[132 133 106 127 106] → 127
[121 109 102 129 101] → 109
[116  99 144 129 117] → 117
[127 128 103 108 124] → 124
[139 138 154 101  98] → 138
[120 149 125 116 146] → 125
[145 122 120 103 130] → 122
[130 154 127 114 144] → 130
---
[[154 135 124 111 134 122 119 122]
 [125 139 148 128 113 119 113 114]
 [135 141 122 123 112 133 104 140]
 [152 148 131 133 137 136 122 119]
 [141 131 125 113 118 113 129 105]
 [128 138 127 121 101 121 127 109]
 [146 122 114 116 130 115 108 127]
 [136 115 109 135 127 114 113 114]
 [131 141 124 125 109 132 104 138]
 [150 149 120 132 129 141 119 129]
 [141 141 141 144 137 128 118 111]] → 154

[[134 121 130 110 116 128 141 138 110 132 128]
 [125 136 128 135 122 133 129 137 129 118 122]
 [129 128 128 129 130 125 129 125 129 133 129]
 [138 140 137 129 127 117 153 131 122 144 125]
 [120 114 113 119 123 127 123 130 124 135 133]
 [131 131 126 133 129 115 154 135 112 141 121]
 [125 139 129 108 116 132 133 144 144 136 135]
 [129 107 115 148 151 106 137 106 102 144 124]
 [127 124 120 140 152 105 156 127 110 146 121]
 [120 125 125 126 133 136 129 144 119 106 121]
 [146 145 158 117 134 134 143 133 127 117 126]
 [126 129 126 140 130 127 130 128 124 123 122]] → 134

[[134 126 120 135 123 142 129 119 132 143 136 118 135 126]
 [116 120 127 134 142 136 141 130 140 130 130 138 131 129]
 [134 127 127 134 130 135 129 123 131 126 125 129 129 129]
 [134 127 120 134 130 127 126 123 125 126 125 121 129 130]
 [112 130 127 134 135 136 135 133 135 126 119 133 119 133]
 [105 127 127 134 139 134 139 136 136 130 125 132 119 134]] → 134

[[134 123 145 132 127 120 126 125 141]
 [142 125 125 129 127 120 130 140 129]
 [138 138 121 135 131 128 131 123 135]
 [137 130 122 129 129 118 150 143 135]
 [138 137 131 129 125 128 143 129 136]] → 134

[[129 128 121 132 122 129 131 132 129 131 124 129 136 131 126 131]
 [131 120 124 120 122 148 147 145 140 128 117 107 148 144 137 123]
 [130 130 129 126 126 129 127 129 128 129 128 129 128 127 127 127]
 [127 135 131 128 131 126 133 124 129 133 127 131 131 123 126 128]
 [126 136 130 134 129 115 114 118 122 128 136 143 114 117 121 130]
 [128 125 139 126 127 131 123 127 127 132 125 138 125 125 126 123]
 [126 134 146 119 137 132 123 120 121 121 136 122 115 120 133 118]
 [127 137 131 133 130 114 114 117 120 128 136 144 114 114 121 131]
 [129 129 126 128 126 130 128 130 129 128 128 127 127 127 129 127]
 [129 132 126 127 126 127 127 129 129 128 129 126 129 128 127 129]] → 129

[[131 137 132 128 129 121 126 133 142 128]
 [119 134 134 150 132 113 139 111 149 138]
 [113 145 129 129 141 116 118 135 130 122]
 [139 115 128 109 122 145 124 135 109 125]
 [148 116 137 123 124 140 143 118 142 143]
 [102 133 119 137 136 120 112 124 101 120]] → 131
---
[102 108 141 126 140 112 128] out 102
[147 146 135 153  99] out 147
[138 103 131 144 110 128] out 138
[148 141 152 134 101] out 148
[122 120 125 105 137] out 122
[135 136 154 130 129 119] out 135
[ 98 127 128 138 137] out 98
---
Input:
[[141 151 127 125]
 [128 135 112 104]]
Output: 135

Input:
[[108 137 101 138 112]
 [108 130 157 101 136]
 [108 114 116 121 123]]
Output: 130

Input:
[[123 138 126 121 136]
 [121 150 128 113 147]
 [133 114 129 137 117]]
Output: 150

Input:
[[114 108 144 131]
 [113 133 155 129]
 [134 116 121 100]]
Output: 133

Input:
[[108 132 152 107 108]
 [135 131 108 135 132]
 [105 127 153 105 107]]
Output: 131

Input:
[[144 104 135 111]
 [146 103 135 107]
 [144 110 126 117]]
Output: 103

Input:
[[137 135 125 117 117]
 [125 123 134 134 131]
 [116 101 126 123 140]]
Output: 123
---
[130 129 111 106 127] out 130
[117 137 157 105 149 142] out 117
[104 122 146 115 116 137 140] out 104
[115 100 136 133 122 125] out 115
[126 109 144 140 136 147 103] out 126
[125 110 104 126 123 124 126] out 125
[129 151 100 128] out 129
[116 117 105 135 121] out 116
---
Q:
[[149 109 134 123]
 [149 110 131 123]]
A: 110

Q:
[[110 149 137 127 137 125]
 [121 126 147 111 117 139]
 [138 153 117 119 126 124]]
A: 153

Q: [138  99 132 130]
A: 99

Q:
[[127 141 152 139 121 118]
 [134 128 122 146 127 117]]
A: 128

Q:
[[135 102 152 117]
 [137 105 140 116]]
A: 105

Q:
[[127 123 125 108 138 112 132]
 [125 128 152 107 103 152 137]]
A: 128

Q:
[[147 139 103 117 109 153 151]
 [141 146 123 125 118 144 131]]
A: 146

Q:
[[112 138 126 124 110 103 141]
 [112 140 127 125 116 111 134]]
A: 140
---
[103 127 157 112 116 138] 103
[128 128 119 115  99 124 149] 128
[121 157 116 146 124 149] 121
[151 104 153 122 115 132] 151
[121 132 142 156] 121
[120 150 149 112] 120
